[ 23   8  -3 -14  -7  -6   5  52  -6   3   0   5  11  -3  -3 -18  -2   6
  -2   2  11 -14   4 -12  -2  28   1  18   5   5  12  -4 -10   9   7  -7
   9  -1   5  -9  55  12  -4] : DQ.X
[-26  -3  -2  -6  -7  -8 -15  -2   3  12 -15 -16  -5  -6   0   9   9   6
   4  -4   1 -11   4  -5   1 -46   9  17   4  -5  10  -5  -6  14  -1  -2
   0  -8   6   6 -19  27  21] : SN.D
[ 24  -1   1 -16 -19 -17   6  51  -1  18 -13  -9   1   2   0 -18 -10   7
  -7  -4   5 -21  10 -21   5 -10   4  27   7  -1  18 -13 -14  14  10  -7
  16  -2   0   0  71  47  10] : QG.R
[ 23   2   1 -21 -21  -3  13  16   3   3   2   7  -3   9  -7 -38  -9   7
  -4   3   2 -15   8 -11   1  21  -1   8  11  12   2  -1 -16  16   9  -3
  25  -2  -9 -12  79  21  17] : DQ.X
[-17   1   1 -11  -1 -11 -15  -2   3  14 -15 -11  -3 -10   0   9   6   0
   1  -4   7 -10   6  -9   2 -24   4  33   3  -4  14  -1  -6  13   1   0
   0  -4  14   1 -24  36   7] : SN.K
[ 24 -12   1 -15 -46 -43 -19  74  13   9 -13 -20 -10  -3 -15 -16  11  25
  -3  -2  22 -12  31 -28   0 -33   5   9  15  -4  31 -22 -16  24   8 -10
  -4  18  10   2  79  21  25] : QG.A
[ 37  -4   6   1 -11 -23  -3  34   2  -5   3   7   4  -2  -3  -3   9   3
  -4  -1  27   6  21 -14  -6  48   4   6   1 -13  26  -7   5  -7   5  -8
 -17  21  19   3   6 -13 -36] : DQ.X
[-27  -2   0  -8  -8 -20 -18  -3   3  23 -15 -13  -6 -11  -2   8   7  -6
   3  -2  18 -13   5  -6   3 -33   7  31   5  -9  16  -5  -5  13   0   1
  -3   3  13  -2  -6  30  16] : SN.D
[ 40   8  -5 -15  -9  -9  12  73 -15  -1  -3   5  11   1   1 -25  -8   7
  -8   4   3 -16   9 -18   1  28  -1  16   5   4  17  -6 -15  12   8 -11
  14  -7   2  -7  70  20 -10] : DQ.L
[-22   6   1 -15  -3 -16 -16  16  -1  16 -16 -12   0 -10  -2   6  12   2
   1  -5  15 -20   7 -12   1 -20   4  42   5  -5  22  -3 -10  19   4  -2
   2  -4  18  -5 -15  39   6] : SN.K
[ 41   1  -2 -10 -13 -33   3  79  -1  14 -11  -4   7  -4   7  -9  -3   7
  -8  -4  19 -16  12 -25   0  12   6  31   8  -9  35 -16 -10   2  13 -17
  -7  10  17   2  31  34 -22] : QG.R
[ 21   4   7 -11 -11  -5  -2  18   3  -9   5   2   4   3  -2 -11   8  11
  -2   4   1   3  12  -8  -3  21  -1  -3   5   1  10  -3  -4   8   0  -8
   2   2   4   3  38 -11  -7] : DQ.L
[ 43   1  -1 -15 -16 -11   5  49  -1   1  -3   0   6   3  -4 -18  -5   8
  -7  -1   2 -10  13 -20  -2  24   2  16   4   4  17  -8 -10   6   4 -11
   9   1   4  -1  65  26 -11] : DQ.L
[ 48   8  -6 -19 -11 -13  15  79  -8   5  -8   2  12  -1  -1 -24  -8  10
 -10   1  -1 -22  10 -27   1  21  -1  21   8  11  17  -9 -18  14  12 -16
  18 -13  -1  -8  79  37   0] : DQ.L
[ 25  10  -2 -15   2 -58  -2  79 -15  55 -35  -4  13 -28  -9  -3  -7 -27
 -15 -14  61 -65  20 -52   4  27  15  79   4 -16  65 -15 -13   7  28  -9
  -4  12  38 -23  -6  79 -42] : SN.D
[ 38   3  -2  -8 -11  -7  10  46  -2  -3  -2   3   6   3   1 -14  -4   9
  -5   2  -1   0   8 -13  -1  20  -1  -2   4   3  12  -9  -7   4   5 -19
   8   2   1   2  54   7  -9] : DQ.L
[ 19  -5  -1 -13 -19 -24 -15  41   7  10 -17 -18  -8  -7  -3   3   7  15
  -2  -6  -2 -14  19 -24  -1 -35   6  25   3  -3  19 -10 -11  15   4 -10
   0   0   8   7  19  42   9] : QG.A
[-12  -2   0 -12 -12 -16 -13  15   5  13  -9  -9  -5  -5  -9  -4   4   0
   3  -3  15 -17   7 -12  -1 -17   4  28   6  -1  12  -4  -8  15   5  -5
   6   2  10  -7  23  25  13] : SN.K
[-18  -6   5  -2 -11 -17 -25 -13  10   6 -10 -14 -12  -6  -5  16  16   3
  10  -4  11  -4   9  -6   0 -29   6  16   0 -10  13  -5   2   8  -1   2
 -11   8  14   4 -33   9   7] : SN.K
[ 23  -2  -3  -9 -19 -22   4  49   1  15 -10  -5   0   1   5 -13 -10   8
  -1  -7   8 -13   8 -17   4  -8   2  12   6  -2  18 -14 -11   7  11 -10
   6   5  -3   3  60  28   5] : QG.R
[ 11  -7  -1 -16 -18 -18  -4  15   6  20 -15 -13 -10   2  -7 -13  -8   4
  -5  -6   5 -19  14 -24   4 -24   4  36   5  -1  14 -10 -10  13   8  -4
  14  -2   2   1  54  58  11] : QG.A
[ 14  -4  -3 -11 -22 -13   2  24   6   8 -11  -9  -4   3  -2 -15  -9   9
  -2  -2   1 -12   9 -16   8 -24   2   9   5   0   8 -10 -10   9   7  -6
  18   1  -5   3  63  35  21] : QG.R
[ 19  -4   0 -10 -18 -23  -9  42   5  11 -15 -13  -4  -3  -1  -3   3  13
  -3  -4   5  -9  16 -20   0 -20   5  20   5  -6  22 -13 -10  11   6 -11
   4   1   7   2  29  32   4] : QG.A
[ 35   9  -2 -14  -8 -13  13  69  -6   6  -1   8  16   0  -3 -27  -9   0
  -4   3  13 -15   6 -15  -2  40   0  21   7   2  18  -7  -9   6  12 -10
  11   2   3 -11  72  17 -15] : DQ.X
